Each row is followed by its grade, which names the range that a hidden value of the row falls in. A new part has a new value, new ranges and new names.
[  25 -133 -184   46 -314 -111   55  -36 -197 -100  110  -18  104  130
   17   70    9  -16  -10   23 -159 -129  -31  -15   53   15  226  -42
  -36   23 -136   26  -53  136   -9   55   23  -73  -79   -5   84]
(93)
[ 241  -35  -61  -30 -170  192  311  128 -222  -60  226   84    3  -84
  -92  -55   51 -222  101  137  -61 -258 -170  -49  111  -36  215  -33
  116  -26 -141   23 -315  104  -30  236  160   26 -210 -296  233]
(77)
[ 214  113  124  -14 -271   56  -18  167  -78 -205   80 -115  367  -13
  292  237  -75 -115 -168  149 -342 -101  149  105  438 -101  189  233
  334  270  -62  -85   11    8   -2 -215  -71  -65 -181 -156  131]
(89)
[ 291  -72   27  -23 -209  -36   54  288    6  -22  242   70    6 -115
  -32 -154  254  -24  -61  220   -2 -133 -229 -180  -63  -62   60  -36
   73 -193 -297  -17 -111  160  -60   67  179  288  -41 -124  -59]
(97)
[  -5  -68  -59  -25   56  -76  -10   26 -169   23   -3  136    9   17
 -105  -55 -170   -8   55   20   57  103   -4 -133 -165  -11   67  -34
 -129  -62  199   51  125  152    9  -15  -25   16  -63  150   42]
(96)
[  14   50  -83 -102  212  -80  -94  150 -201  226   60   45 -195 -146
 -400  -48 -418    0  -55  119  -93  323  157 -197 -202   18 -120  -48
  143  268  498  -11  120  -39   -3 -179 -132   82 -127  297  218]
(97)
[ -43  175 -143  -87 -515  -37  -43  126 -277 -125  -24 -305  306  199
   91  367 -465 -249 -263   88 -614   16  309   -5  436 -179  179  302
  335  475  170   16  257  -88   -6 -208 -341 -249 -182  -28  349]
(89)
[  56  -66 -127  148 -116 -161   82 -134 -267   16  -57   49   23   74
  -11   25  -81   19  224 -169   41 -125  -14   43  -92  119  206 -142
 -206  -28 -148   93 -164  368   20  106  153 -112  -90  -73  171]
(92)
[-132  -78 -193  -60 -192  -55   10   41 -215   64   -3  -92   46   84
 -105  -29 -204 -151  -84   71 -130   80   -2 -237   -9   -5  113   36
   33   57  133   88  132   56  -89  127  -98  -18  -57   59  201]
(90)
[-348 -331  112   70  525 -284 -469 -251  -58  226 -543 -177  366 -128
  286  -54 -280   21  -55 -225  190  633  391  -21  106  517  222  496
  210  311  544   -1  132    3 -349  -19 -143  -76  153  164  214]
(89)
[ 312   20  294  103  310  177  163   66   -4    0    6  130  157 -346
  218 -212  218   -3  117  128  261 -158 -146  -25   99  134  117 -101
  104  -89 -193  -23 -358  233  -52  168  390  152 -172 -292   67]
(97)
[ 295   31  327  -64 -350  663  196  119  172 -550  782  362  374   95
  655  337  518 -145  274  215  126 -494 -483  204  476 -354  142 -335
  -44 -367 -373 -247  -97  479  247 -243   96  144 -306  -96 -250]
(95)
[ 191  -48  163  -13   18  186   83  114  -47  -81   86   -3  254 -175
  227  -16   93 -165  -19  145  -15  -78  -37    7  304   61  207  166
  290   79  -49  -61 -210   49 -112   80  110   62 -148 -257  155]
(77)
[ 127 -127   80  104  343 -121  -52  -68 -133  124  -82  163  -10 -181
  -44 -106  -65   91  216 -112  239  128   51   46 -160  244  112  -27
  -51   22  130   -5 -207  248  -54   -4  173   47  -58   18  112]
(93)
[ 184  -99  -26  -57   73  -83   80  171 -173   31    5  191  -44  -91
 -205 -171  -58  -61   67   69   86   51  -65 -143 -210   -9  115   93
  -61 -146   91   55  -20   99  -49   84   69  116  -42  -36   40]
(95)
[-239  152  -52   31 -391 -166 -285   32  -90   85 -190 -463  342  150
  265  226 -428 -147 -331   27 -410  152  292 -173  337  -14   26  197
  269  404  115   70  355  101 -105 -160 -255 -118  -62   71  302]
(95)
[  49  143  123   34  -39 -156 -224  151  -38  132 -153 -166  172  -73
  116   42 -285  -47 -126   18 -112  166  188 -123   76   17  -36  152
  163  191  107   32  172  198  -70 -183  -57   66  -55   15  174]
(95)
[  68  -74 -147   16 -200   55  222  -29 -253 -115  125   78   68   72
  -34   11  -27  -91   61   67  -88 -204  -93  -41   47  -37  226 -105
  -67  -27  -76   53 -115  123   31  156   78  -98 -167  -82  132]
(89)
[  38   57  -77  -57 -322  189  180   82 -200 -128  162  -79  185   64
   83  114 -118 -232  -82  167 -255 -181  -36  -84  288 -130  177    8
  166  126  -20   20  -13   40    3   80  -46  -90 -219 -134  227]
(77)
[  51 -459 -181 -136 -134   34  108   87 -109 -164  306  229   40   43
 -103 -136  302  -92    9  166   55   -7 -252 -113  -61   32  309  130
    5 -252    5  -50  -95  -78 -135  206    0  143   25   23 -102]
(95)
[  57   99  -93  332  -87 -485  -26 -126 -219  295 -387  -86  -89   24
  -64 -206 -174  155  207 -285  197 -134   -8 -170 -423  185   14 -303
 -456 -178 -387  288  -90  682    1  218  369   -7   16 -117  168]
(92)
[  27 -248 -238 -140   54 -356  -65  113 -438  117 -317   78  -38   47
 -407  -20 -421 -202  137 -210  -83  397  254  -25 -210  145  320  590
   28  115  437  105   84  -60 -206   57 -238  -97   93  -35  302]
(93)
[ -25  -47 -110  132 -169  -83  106  -28 -114  140  -27 -104    9  -23
    7 -230   53  -32  -22   63   76 -180 -184 -290 -110   89   70 -247
 -118 -144 -284  158 -119  307  -83  346  261   83  -62 -122  138]
(90)
[  18  -84 -116  146  -99 -151    1 -142 -175   -1   60   20   36   50
   20   44  -34  121   83  -55  -23  -89    8   27  -52  115  136 -225
 -118   62  -96   21 -118  262   41   -9  122  -73 -104   87   88]
(92)
[  52  170   21  156   32 -284 -159  -17 -111  126 -110    0   -3   -7
  -27   16 -282  212    7  -51  -12   57  138  -83 -217   10 -110 -257
 -188   89   40   66  157  358  120 -237   75   -4  -95  237   39]
(93)
[ -76   88  293  137  136 -135 -509   14  181  216 -143 -396  355 -217
  439  129 -211   69 -288   39 -130  324  350  -19  366  267  -91  176
  499  519  176 -115   73  128 -179 -348  -57  100  -47  109  217]
(96)
[ 271 -172  -46 -127   60 -137   -4  267 -193   32   59  137  -47 -149
 -295  -78  -98 -102   -7   88  -91  185   84  -23  -87   52  182  360
  221   90  218  -43 -100 -117 -132  -44  -54  123  -23  -63  128]
(96)
[  60   58  -24   69 -115  -99 -148   95   75   62  351    4  -82  -49
  -71  -22  -13  248 -221  265 -119  -25  -49 -196 -141  -76 -211 -436
   11   81   -6  -70  106  149  125 -271   64  192 -140  384 -111]
(96)
[-323 -386 -631  -76 -316 -384  130  -55 -348  101   46  258 -371  386
 -626 -372  -82   52   51    6  160   38 -353 -575 -835 -112   74 -346
 -760 -615   60  308  392  220   12  422  -36   71  152  434 -170]
(95)
[ -52   -3 -125  -28 -250 -175  -80  140 -131   94  -38 -103   36   77
  -72  -58 -152  -75 -103   64  -96   77  -30 -287 -106  -54   19    8
  -40  -45  -15  104  220  187  -66   41  -54   92    0   69   96]
(97)
[  45  -15  165   74   56  -11 -183   49   65   94   60  -45  141 -118
  211  -13   -2   12   -3   33   97   80   -5  -78   69  108  -18  -46
  108   44    1  -41  -22  286  -69 -105   81  158  -61   32   71]
(95)
[-105 -134 -104  -36   92 -205 -215   39 -120  180   -3   41  -80   -1
 -204  -50 -258   28   -2  -21   39  317   86 -178 -237   92  -22   25
  -36   59  342   21  181  126  -69 -116 -125   94   18  298   90]
(96)
[  69 -197  -57  -17   19  -62   -3   61  -94   15  117  112    7  -56
  -88 -115   48    1    2   89   56   50  -76 -115 -103   73  124    8
    7  -67   58   -7  -58   75  -73   60   59  113  -33   59   15]
(96)
[ -50 -113  -68  -10   28 -183  -96  -81 -313  -41 -272  -16  238   81
   57  172 -333 -105   96 -192 -113  228  279  121  119  138  314  370
   56  232  293   29   83   61  -94  -79 -177 -226  -30   -4  246]
(92)
[ 189   -2 -119   55 -183  -62  114    1 -255  -92  178   98   -5   46
  -95  140  -91   25  119   -5 -161 -149   26  114   15  -17  168 -131
  -26  121  -57  -21 -158  175  102  -97   54  -98 -185    1  137]
(92)
[  44  -68 -276    8 -568   14  250  -58 -334 -309  173  -54  229  259
   80  241  -30 -123  -58   81 -413 -327   -5   85  295 -123  379   -8
   27  133 -202   23  -64    8   67   78  -51 -275 -198 -115  154]
(92)
[ 145 -263 -223 -128 -282  230  416   95 -261 -227  364  273  -19   85
 -160 -111  239 -229  140  182   15 -303 -371 -122  -20 -129  330  -69
 -109 -323 -155   35 -203   43  -12  365  104   32 -137 -179   28]
(77)
[ -68  -49 -111  135    4 -216  -75  -90 -142  196  -70  -45  -57   -9
  -92 -108 -163   84   36  -58   67   45   17 -168 -208  147    4 -207
 -140   21    9  104  -19  299  -30   73  120   24  -46  118  142]
(89)
[  -3  -68  -40    2   92 -183 -156   -3 -179   51  -80   11   81  -20
  -62   77 -274   36  -14  -36  -92  236  216   10  -22  103  102  132
   78  227  301  -20   91   44  -38 -183 -113  -55  -55  174  139]
(93)
[  -9    1 -260  109 -203 -192  136 -133 -341   -4    6   96  -87  179
 -189   35 -211   70  166 -104  -52 -146  -21  -53 -235  -26  121 -313
 -350  -47  -56  134   11  327  135   56   75 -162 -129  119  119]
(92)
[ -86  -74  -36   77   33 -118  -89  -44 -103  166  -99 -100   66  -53
   20 -103 -140  -22  -31   -6   45   95   36 -172  -42  159   60  -27
   24   68   67   76  -11  192 -114  106   68   35  -39   27  181]
(95)
[ 205 -228  -56    1    7   43  219  -30 -231 -193  141  307   69    4
  -14  -20  158  -32  258  -20  121 -148 -148  110  -38   42  333    0
 -143 -183  -74  -17 -235  162   16  123  141  -38 -103 -113    1]
(93)

Next part:
[ -16 -184   67 -169 -311 -180  -59   -6 -104 -165  104  106   79 -191
 -127 -126  109 -154  -86 -176   82   52  154 -376  -87 -260  329  -78
   -1    1   75 -135  -28 -197  291   84   49  -52  456   81  266]
NQ
[  35 -227  127 -110 -283 -215 -114  116   27 -114  112  -59   29 -111
   82 -225   51 -120  -22 -268   64   99  263 -402 -158 -290  178 -151
  -41  -16   43 -242   87 -247  326   -3   96   48  336   75  176]
NQ
[  99  194  130  121   60 -144 -157  206  240  144 -507  -36  -87    7
  119   30  321 -143 -161  -29  156  339 -228  163 -220 -214 -279  118
  -66  125   12   74  451   59  142   42 -174  114 -316   19  -11]
PJ
[  83 -149 -145   63  135   97   65  106 -381    0  190  -17  133    8
 -196  -58 -262   26   91   46  -69  241  264  134  132  196  -40 -120
  -37   65   59 -128   91  168   59 -184  -58  239  199  -88   29]
BR
[ -36  317   71  -36  -55  -79 -356   31   28  -66   45  -26   53  179
 -304 -205 -222  180  -13  -90 -278 -257   17 -164  -15  134  110  -83
  245 -244  127 -352 -340 -153  111  -46   62  -90  117  138  235]
BD
[  47   63   25  119 -157  -55  217  -47   15  -71  -97  130  208  -59
 -345  138  378 -222 -279   25  -27   69  118  426  238  -27  122  187
 -154  -14  128   78 -287   95  217   61 -322   86  288  -74  -55]
ZZ
[  37 -258   87   18 -138 -158 -160  220  190 -103   65 -167  -73   -7
  245 -155   72  -27   46 -207  -39   52  276 -294 -244 -234   37 -155
 -165  -10   40 -185  191 -234  192 -113    9   77  194  157  135]
PJ
[  61  -70  214   -8  -56   40 -228   60   99  152 -109   27    5  -31
  223  -29  117  159   49   43 -322  -54 -142 -108 -346 -205 -151 -119
 -185  -50  -59   -9   97    2  -95   -4  -59  -91   17  330   60]
GN
[-237  -85 -116  -94 -106  -62  -54  -96  -78 -211 -134  364   16 -255
 -388  241  283  -52 -156   87 -104 -178 -169 -146 -108  -99  359  163
    9  -30  131  186  -75  -21  -17  137 -182 -292  436  281  478]
Jb
[ 209 -149   37 -109 -343   99 -174 -169 -284  123   -9 -141  330   21
  128   28   28   91  -72  337  150  512 -141  188  -87  122   55 -149
 -167   -1 -251   72  220  214 -166  101   -9  -31   -7 -168  144]
NQ
[  -1 -259  -10   27 -133 -191  -62  242  161 -156   69 -146  -68  -30
  170 -152   70  -87    6 -233   64   76  375 -293 -173 -193  138 -115
 -174   33  109 -201  187 -263  233  -52  -14   61  285  115  173]
Jb
[ 190 -196 -143   12 -206  118 -100  -74 -198  -17   12 -205  213   96
  138  103   67   59  -52  359  206  489   -7  251  -37  200  101  -98
 -280   68 -156  138  271  170 -216   35 -127    9   19 -171  174]
Jb
[ -35  265    5   26    2  -74 -322   69  118 -156   64  -86  -23  210
 -271 -150 -142  134  -11  -90 -275 -271   67 -125    4  143  107  -44
  198 -228  150 -292 -322 -158   95 -103    2  -52  114  131  242]
BR
[ 286  150  -19    9 -100   31  -32   -9 -190  181 -313  -95  120   75
  160 -122   48  -22 -185  152  265  518 -206   70  -33  -90 -136   -4
 -137  108  -81   84  366  136 -100  302  -78   30 -175 -150   39]
Jn
[  67  456  -35  -49  475  152   56  144  252   33  116 -175 -243    3
  -99   38  342 -395   53   52 -194  161 -125  323 -115  406 -176   94
  315  143   62 -130 -195  490   49  -24   88  -63 -313   11  -55]
Ht
[ -19  126  201    1 -292 -183  -41  -52  121  -35  -56  -13  238  -28
 -315  -52  197 -132 -267 -162 -171  -28   85  195  162  -27   37  107
  195 -279   15 -196 -368   29  331    9  -55   60  182  -79   55]
NQ
[  61   40 -181   82   80   57 -151  114 -296 -142  231   41   87  186
 -336  -66 -317  154  155  117   16    9  309   39   78  262  284 -196
 -188  137  244 -205  -93 -155   77 -217 -151  115  324   29  110]
ZZ
[ -58 -175 -101  -84 -168 -125   -2   -4 -103 -275   44  164  -23 -159
 -208  -21  145 -132 -111 -112   44  -52  105 -361  -24 -238  348   28
  -40   13  154   18  -24 -192  156   95  -77  -85  489  138  357]
PJ
[ 118 -129 -133   71   63   95  -85   77 -434  -84  248   43  141  104
 -274  -67 -336  132  155  102  -26  140  273   50  119  161  125 -205
 -159  112  133 -129   24  -27   72 -265 -122  245  304  -41   54]
BR
[ 144  171   79   70  -16  142  130 -137 -155  110 -214  319  137  -68
 -229  139  315  -27 -186  211 -203  -33 -251  268   50 -177   -3  124
 -270   76   98  265 -200  151  -80  189 -348  -56  184  168  -81]
PJ
[-312  -71  113  -53  -65  -58 -313  -73  153  -42 -340  350   12 -267
 -284  419  429   57 -111  172 -326 -196 -455   91 -337  -93   57  193
   78 -133  -40  265   61  135  -78  -68 -208 -277   99  390  426]
Ht
[-260  -59   97 -150 -136  -30 -266 -177  -40  -80 -234  423   48 -295
 -360  303  325   60 -125  138 -327 -241 -468 -116 -251 -168  160  156
  136 -157  -24  241  -69   93  -85   51 -132 -323  250  380  478]
GN
[ 127  181  223  -41  -61  163  -23 -159 -160  265 -230  335  164 -112
  -96   74  237   93 -109  222 -316  -56 -388  131 -150 -209  -82   20
 -211   29   -5  186 -151  176 -149  230 -207 -173   94  290  -56]
BD
[-129 -112 -100 -104 -138  -82  -40  -78 -132 -241  -56  294  -10 -210
 -314   91  194  -77 -139  -13  -49 -134  -83 -305  -59 -211  343   97
    6  -19  140  122  -57 -113   53  135 -122 -192  464  221  428]
PJ
[   6 -123   84   58  -25  -37 -157  180  169   72 -100  -53  -36    0
  238  -47   76  121   40  -26 -191  -23   75 -118 -310 -143  -71 -107
 -236  -10   25  -79  184  -96  -31  -11  -83  -60   80  286  101]
Jb
[ 119 -157  -87   49   42   96  -82   60 -426  -57  261   32  164   68
 -255  -54 -299  103  155   97  -50  177  253   85  109  160   83 -203
 -125   93   82 -129   25   33   89 -284  -94  257  274  -60   33]
GN
[ -28  300   50   -7  -27  -74 -358   43   74 -119   62  -57    8  206
 -292 -183 -185  162   -6  -93 -290 -277   28 -156   -4  130  102  -66
  233 -244  136 -321 -344 -163  103  -88   36  -66  107  137  240]
Jn
[ 151  211  221   54  -25 -136 -185  143  168  216 -499  -24  -19  -17
  144  -27  296 -135 -170  -31  155  396 -296  125 -230 -257 -308   78
  -28  101  -54   46  431   90  153   90 -108  107 -340  -11  -41]
Jn
[ 166  492  214 -126  255  155 -237  -14  318   -1  178 -174 -172   59
 -118  117  522 -391   96  171 -197  167 -339  411 -204  340 -113   17
  287  127  -55  -65 -331  451  113 -199   74  -35 -397  -17 -109]
GN
[ -96 -118  -49 -131 -178  -93  -63  -89 -154 -229  -28  282    6 -211
 -294   41  173  -86 -127  -47  -42 -110  -83 -352  -62 -251  330   63
   27  -26  117   86  -65 -126   93  129  -81 -167  462  203  406]
GN
[  38   44  -49  -32  203   98  104   89 -198  126  111  -71   75  -78
 -123  -75  -94 -108   22   -6 -184  252   79  174   39  254 -197  -25
  214  -14  -30 -179   11  387   39  -24   94   86  -15  -62   19]
BD
[-123  206  -48   91  -51 -171 -149  126  253 -179   -3 -141   32  152
 -290  -77    2    3 -138 -155 -181 -193  232   70   95  206  126   74
  187 -259  166 -306 -316 -115  195  -58  -56  -35  153   36  228]
ZZ
[-238  -82  -81  -95  -95  -50 -100 -110  -80 -183 -176  385    9 -258
 -377  250  275   -9 -152   96 -164 -205 -249 -164 -137 -138  298  167
   35  -62  101  216  -51   -4  -49  121 -181 -291  392  314  487]
Ht
[ -85  196   17   66  -66 -155 -200   83  240 -180    4 -133   12  147
 -266 -100    9   14 -131 -172 -254 -226  143   -5   79  113   65   63
  234 -300  123 -273 -328 -111  186  -84  -28   -8  125   55  226]
PJ
[  78  214  301    6  -78 -167 -226  127  212  266 -500   13   36  -82
  100   14  340 -141 -170  -29  107  366 -319  180 -292 -221 -284   73
   29   69  -85    0  381  124  208   68  -70   58 -333   21  -36]
NQ
[  23 -221   96   30  -98 -123 -165  212  189  -34    0 -136  -67  -10
  264 -136   59   36   42 -167 -114   16  203 -267 -276 -225  -27 -139
 -172  -31   25 -157  203 -190  113  -73   -8   32  147  213  131]
PJ
[  20   41 -192   57  316  104  192  173 -118   43  110 -119  -11  -31
 -119  -20  -50 -154   22    9 -115  251  192  243   73  331 -152   22
  127   60   59 -143   53  361   18  -40    7  103    0  -71   25]
Ht
[  66  104   25  115 -126  -31  226  -51    0  -58 -100  150  192  -54
 -350  135  385 -228 -267   45  -26   63   91  425  228  -30  123  183
 -173   21  145   90 -298  100  204   77 -330   75  279  -58  -79]
ZZ
[ 222 -126 -116   10 -186  107 -101  -78 -213   14  -61 -180  186  102
  145   47   48   61  -84  316  195  478  -80  178  -28  111   34  -76
 -238   54 -150  147  290  158 -212   92 -114   19  -23 -163  159]
PJ
[ -36  288   58  -17  -35  -79 -360   40   67 -104   54  -51   16  187
 -286 -184 -189  166   -8  -97 -293 -268   20 -166  -15  124   96  -69
  242 -250  124 -325 -330 -154  102  -78   47  -75  107  141  248]
Jn
[ 130  498  235 -189  243  140 -155   -2  266  111  183 -161 -113  -23
  -99   52  456 -409   81  121 -208  213 -294  383 -224  372 -133   -3
  360  116  -78 -163 -322  517  143  -98  175  -87 -377  -18 -124]
NQ
[  74   39  189    5   -4   94 -171   11   25  209 -201  129   23  -34
  151    0  123  187    2  111 -350  -86 -256  -57 -307 -209 -171  -64
 -205  -30  -32   70   60   54 -178   99 -120 -144    5  361   44]
GN
[  45   64  118   77 -205 -120   50  -46  108 -126  -36    2  161   -8
 -304   29  304 -195 -257 -106 -137   -6   95  258  217  -76   38  149
   56 -180   58  -36 -334   42  283  -42 -184  136  210  -88    9]
BR
[ -18 -231   42   47  -98 -153 -116  259  212  -50   13 -148  -48  -16
  237 -112   68   -2   40 -167  -23   62  309 -194 -264 -140   46 -134
 -214   18   66 -203  216 -203  155  -68  -25   19  185  181  131]
ZZ
[  67    2  221  -18  -44   80 -191    7   25  217 -170  115   45  -51
  168  -18  110  191   14   91 -360  -77 -236  -79 -324 -215 -168  -90
 -186  -51  -56   36   57   49 -152   82  -83 -141   17  357   45]
Jn
[ 111 -149  -47   10   17   83  -31   52 -451   33  219   35  214    5
 -226  -84 -298   75  116   70  -44  246  229  101   99  154   22 -190
  -65   73   34 -160   57  109  104 -205  -37  237  238  -87   11]
BD
[ -52   72  247   75    5 -150 -312  147  337  118 -480   50  -63  -94
   43  208  442  -90 -111   18  -55  183 -345  220 -348 -197 -272  132
    4   16  -70  128  372  113  132 -130 -179   46 -291  153   81]
PJ
